Below are the code and all the weights of a small trained network. Each question names an input and a class and asks about switching units off, where a switched-off unit gives its printed mean instead of its output.

import numpy as np


def w(rows, s, z=0):
    codes = np.array(rows[::2]) - 128.0
    scale = np.full(codes.shape[1], s)
    scale[-1] = z or s
    return codes * scale


def f(y):
    return np.maximum(y, 0)


def log_softmax(a):
    a = a - a.max(-1, keepdims=True)
    return a - np.log(np.exp(a).sum(-1, keepdims=True))


def net(x, mask):
    res = np.array(x, float).reshape(1, 8) / 4 @ E
    y = f(res @ A[0][:, :-1].T + A[0][:, -1])
    res = res + np.where(mask, y, B[0][:, -1]) @ B[0][:, :-1]
    return log_softmax(res[-1] @ U[:, :-1].T + U[:, -1])


A, B = {}, {}
E = w([
[120,143,148,129,108,113,119,133,121,161],'x0',
[64,58,188,126,254,154,75,154,12,135],'x1',
[95,121,169,124,210,235,66,70,244,225],'x2',
[126,119,116,105,140,112,131,102,127,134],'x3',
[126,112,113,135,108,117,120,79,107,171],'x4',
[49,254,122,209,175,114,130,31,110,72],'x5',
[125,150,143,122,119,135,119,160,135,120],'x6',
[135,152,184,144,119,94,129,154,135,158],'x7',
],0.0086)
A[0] = w([
[144,128,160,146,162,186,146,81,201,155,133],'N0',
[62,111,117,120,184,144,102,155,31,152,98],'N1',
[82,61,233,165,193,121,76,141,27,114,63],'N2',
[58,208,97,170,157,93,103,101,135,112,60],'N3',
[187,164,111,150,62,105,128,99,226,115,6],'N4',
[98,133,87,113,105,57,156,170,66,112,117],'N5',
[190,52,169,48,101,148,133,134,140,154,48],'N6',
[134,128,86,166,105,37,165,152,66,57,126],'N7',
[34,230,119,195,163,135,159,36,108,63,76],'N8',
[131,131,135,179,180,187,61,117,206,174,132],'N9',
[196,115,107,148,89,50,151,160,1,90,124],'N10',
[146,47,93,65,110,126,100,197,156,85,122],'N11',
[169,181,72,140,56,126,199,93,219,143,54],'N12',
[181,36,106,106,109,167,153,170,110,174,148],'N13',
[64,105,172,98,137,126,92,117,202,166,142],'N14',
],0.008,0.0015)
B[0] = w([
[173,186,60,128,192,173,54,117,116,164,191],'N0',
[153,43,190,73,140,181,117,42,122,32,214],'N1',
[148,135,164,60,44,166,168,128,82,38,247],'N2',
[86,99,121,188,98,68,139,173,187,94,193],'N3',
[149,150,178,111,121,166,178,107,73,52,199],'N4',
[123,162,92,133,186,155,96,133,101,169,201],'N5',
[80,93,166,210,174,47,198,129,164,170,197],'N6',
[158,182,44,146,145,188,57,156,122,205,225],'N7',
[102,51,166,218,47,40,167,169,220,222,238],'N8',
[190,176,52,191,212,160,95,173,141,131,209],'N9',
[128,116,52,134,177,146,22,118,133,156,245],'N10',
[91,62,93,151,103,83,131,115,153,179,203],'N11',
[114,128,131,36,66,195,156,65,97,3,217],'N12',
[102,155,178,190,121,59,193,169,171,134,208],'N13',
[170,172,93,117,174,160,99,103,130,131,185],'N14',
],0.0069,0.012)
U = w([
[182,199,59,107,186,189,71,134,104,152,3],'0',
[127,71,174,136,87,110,182,181,199,159,222],'1',
[165,138,175,47,92,199,165,83,70,1,190],'2',
],0.0086,0.00046)

Each question gives the input, the list of numbers given to net, and the class t.
The units are the neurons (one row each of A and B). Each row of codes is followed by its name. A weight is (code - 128) times the scale printed after its matrix; where a second scale follows, it is the last column's (A, B and U).
mask holds one flag per neuron, in row order. A switched-off neuron (its flag False) gives its mean, the last column of its row in B, instead of its output. The means were averaged over made-up inputs and are rounded, as every weight is.
A unit's drop is (log p(t) with every unit on - log p(t) with that unit switched off) / (log p(t) with every unit on - log p(t) with every unit switched off).
The circuit of an input: a set's keep is (log p(t) with only the set's units on - log p(t) with every unit switched off) / (log p(t) with every unit on - log p(t) with every unit switched off). Starting from the 12 units with the biggest drops (on a tie, the unit counted first), units are removed one at a time, each time the one whose removal leaves the highest keep (on an exact tie, the one counted first), for as long as the keep stays at least 0.8.
units of the circuit, in order: the units of the circuit, biggest drop first
k most important neurons: the k neurons with the biggest drops, biggest first
drop of u: that unit's drop, to one decimal
input [-3,-8,5,5,1,-3,5,-7], class 2: units of the circuit, in order	(N12)
input [-6,6,-5,-6,-3,-6,-6,-5], class 1: 2 most important neurons	(N13; N11)
input [8,4,-3,-5,-5,0,8,0], class 2: 2 most important neurons	(N2; N9)
input [0,-6,5,-7,7,-2,-8,1], class 2: 2 most important neurons	(N12; N4)
input [-4,-3,2,-1,-5,-2,6,-8], class 2: units of the circuit, in order	(N8; N7)
input [4,7,5,-5,4,7,5,7], class 1: 3 most important neurons	(N8; N3; N12)
input [-3,8,5,3,-1,-3,3,-2], class 2: 2 most important neurons	(N2; N1)
input [8,-8,8,-7,4,-6,7,-4], class 0: 2 most important neurons	(N9; N0)
input [6,2,-7,8,5,-6,-8,7], class 0: 4 most important neurons	(N10; N8; N7; N5)
input [4,7,0,5,-2,-4,-2,-3], class 2: 3 most important neurons	(N2; N8; N1)
input [-8,7,4,-4,6,-2,-8,-8], class 2: 2 most important neurons	(N2; N1)
input [-7,6,-2,5,-4,6,8,-5], class 1: 3 most important neurons	(N8; N12; N3)
input [-5,6,3,-6,2,2,-1,5], class 2: drop of N2	0.3
input [-4,-4,8,5,8,-7,-1,0], class 0: units of the circuit, in order	(N0)
input [-4,-6,-7,-3,-8,-3,-2,-7], class 0: drop of N10	0.3
input [6,5,4,-1,-4,2,5,-8], class 2: drop of N7	0.4
